[[ -7.244   4.007   1.484   8.234   1.619  15.253  -3.557]
 [ -1.134  -1.032  12.032   9.551  18.952  -0.243  -2.855]
 [ 15.048  -0.669   0.156  -7.357 -15.680   5.039  -0.005]
 [ -3.442  -2.440   8.870   9.122  -5.214  21.374  16.446]
 [ -0.292   8.767  -4.652  -9.296  -5.741   1.849  10.584]
 [ 11.611  -4.414   9.550  16.428   1.699  12.656 -15.114]
 [  8.739   4.804  -4.100   5.367   8.046  -1.368 -11.227]
 [ -1.463   0.990  11.778   3.234  12.848   6.220  -5.117]
 [ 22.549  11.652  -9.515 -11.069 -10.139  -6.810   4.688]
 [  4.080   5.188  -2.582 -23.989  -2.627 -20.287  14.318]
 [ -6.998  11.269  -6.349 -10.114  -1.245   2.098  16.620]] -> 1.484

[[-0.576  1.888 -1.113 -0.649 -0.544 -0.630 -0.615 -0.915  1.668 -0.506
  -1.238 -0.612 -0.552  0.623 -0.482]
 [-0.576  0.126 -0.819 -0.649 -0.544 -0.630 -0.615 -0.915  0.374 -0.190
  -0.905 -0.612 -0.552  0.006 -0.482]
 [-1.522 -0.564 -0.535 -0.649 -0.840 -0.630 -0.615 -0.020 -0.423 -0.367
  -1.860 -0.920 -1.911 -0.658 -0.507]
 [-0.576  0.087 -0.819 -0.649 -0.544 -0.630 -0.615 -0.915 -0.423 -0.506
  -0.905 -0.612 -0.552 -0.243 -0.482]
 [-0.576  0.696 -1.033 -0.649 -0.544 -0.630 -0.615 -0.915  0.747 -0.506
  -0.905 -0.612 -0.552 -0.101 -0.482]
 [-0.576 -0.171 -0.819 -0.649 -0.544 -0.630 -0.615 -0.915 -0.423 -0.506
  -0.778 -0.612 -0.552 -0.243 -0.482]
 [-0.992  0.702 -0.819 -0.649 -0.544 -0.630 -0.615 -0.701  0.450 -0.506
  -1.560 -0.968 -1.292 -0.243 -0.482]
 [-0.576  0.013 -0.819 -0.649 -0.544 -0.630 -0.615 -0.915 -0.423 -1.305
  -0.602 -0.612 -0.552 -0.656 -0.482]
 [-0.922 -1.554 -0.302 -0.765 -0.544 -0.776 -0.615  0.142 -1.752 -1.131
  -0.905 -0.891 -1.653 -1.780 -0.482]
 [-0.576  0.087 -0.994 -0.649 -0.544 -0.630 -0.615 -1.179  0.038 -0.501
  -0.905 -0.612 -0.318 -0.015 -0.482]
 [-0.576 -0.823 -0.819 -0.649 -0.544 -0.630 -0.615 -0.915 -0.616 -0.506
  -0.905 -0.612 -0.552 -0.309 -0.482]] -> -1.113

[[   5.63   76.33  -35.71   89.21 -128.87  -39.83   -3.96  -62.58   20.73
  -180.77  -40.25]
 [ -17.34  -80.78 -106.21 -132.08   60.78 -199.22  -25.06 -271.47    6.44
   171.84   -3.59]
 [-111.51  -73.29  -74.01  -31.01 -127.63  -72.20   25.80  111.35   49.80
    75.67   95.88]
 [  23.81 -243.79  230.49 -116.23  101.85  106.36  168.81   74.34  -89.10
   -58.75 -238.19]
 [-218.94   57.59  -30.06  -67.36  -65.35  -56.64   51.01   78.58   97.26
  -153.39  -28.02]
 [  -9.09 -129.39 -139.20   59.05 -110.89   46.69   -9.76   24.32  108.26
    -6.58  -89.53]
 [-130.71   99.30  -43.85   -1.28 -159.39 -128.18   15.51  -44.87   31.75
    65.51   67.17]
 [  88.64   14.09    0.65 -124.19  -15.89  -64.87 -101.24  -99.28  -75.27
    42.49  -46.02]
 [  86.96   15.91   -0.96 -124.86   23.07  -35.60 -192.25   18.12  -95.00
   -30.05    8.11]] -> -35.71

[[ -39.597  -65.056  -84.182  -71.363  -18.340   -8.527   52.086   34.290
   -16.328   -9.787 -100.935   28.849 -156.024]
 [ -88.728   10.170 -242.785  134.337 -153.919  -81.426   65.494 -119.084
   -15.953    3.921   -5.214  -84.811 -156.024]
 [ -48.747  -49.609  -36.803   28.482   -4.369  -85.043   38.672  -76.723
    42.216  -15.953 -109.557  -36.597 -156.024]
 [ -87.521  -14.781  -68.163 -175.568  -45.124  -24.453  -75.464   66.910
   166.536   -3.028    0.019    1.922 -156.024]
 [ 130.370 -205.272 -114.698  -19.334   72.116  -47.884    4.106   75.395
   -68.735  -48.843 -143.349  124.638 -156.024]] -> -84.182

[[ 11.8   1.2  11.1   1.3   9.0   9.5  -0.9   8.6   3.4]
 [ 13.0   1.6  18.4   0.9   9.7  11.3  -5.3  10.3   0.0]
 [ 12.2   2.2  15.9   0.7   9.5  10.6  -4.2   9.7   0.1]
 [ -9.7  10.6 -13.8  13.5  -6.0  -8.1  19.0  -5.2  14.4]
 [ -5.1   5.4  -6.1   7.9  -3.2  -4.0  10.1  -2.4   8.3]] -> 11.1
---
-44,-20,-19,-30,88,-83 -> -19

-62,-65,-62,90,80,-18,-65
-67,-65,-64,45,32,-24,-66
-> -62

73,36,-3,-27,-23 -> -3

-47,81,-71,27,24,-36,-64
-37,75,-79,19,22,-48,-61
-25,67,-80,15,21,-59,-57
-> -71

-41,59,70,-93,-98,-34,-21 -> 70

6,-22,-6,55,30,-7
-3,-5,21,96,22,10
-> -6

-85,22,60,-59
14,-53,5,36
-> 60

65,75,75,74 -> 75

-41,-89,-66,60
-37,-90,-96,94
-> -66

49,51,55,-25,78,-38 -> 55
---
[[ 207.59   62.93  -34.84  107.57]
 [  29.48   -1.53   27.66  130.49]
 [ -93.10 -134.23  -98.60   61.38]]
-98.60

[[-1.1 -1.5 -0.9  2.0  0.4]
 [-0.9 -1.5 -0.8  0.4 -0.2]]
0.4

[[ 15.69  -6.77  13.46  20.45   1.08   0.04]
 [ -8.66  10.95  -7.19 -13.84   0.98   9.73]]
0.98

[ 99.42 -36.16 -92.81 -14.87]
-92.81

[[ 0.5  1.0  0.5  0.0 -0.2  0.2]
 [ 0.4  1.3  0.0 -0.7 -1.2  0.7]]
-1.2

[[ 16.0  -1.1   3.3  -2.4 -18.5 -11.8   1.4]
 [ -2.9  -2.9  -3.8   2.3  -2.5   3.2  -2.5]]
3.2
---
[-44, 57, 64, -90, -86, -54, -18] ==> -86

[[3, -11, 10, -16, -4, -4, -4],
 [62, -60, 61, -37, -48, 70, 3],
 [-61, 31, -56, 25, 52, -72, 6]] ==> -4

[3, -71, -57, 76, 38, -80, -40] ==> 38

[15, -97, -50, 38, -10, -71, 43] ==> -10

[[-48, 8, -21, 40, 46, 59, -77],
 [-27, -25, -21, 40, 55, 45, -77],
 [-35, 63, -21, 40, 55, -25, 31]] ==> 46

[64, -94, 41, -13, -86, 19, -77] ==> -86

[-3, 50, 59, -14, 72, -12, -7] ==> 72

[-100, 15, -42, -78, -5, -54, -58] ==> -5

[-16, 44, 56, -64, 64, -11, 73] ==> 64
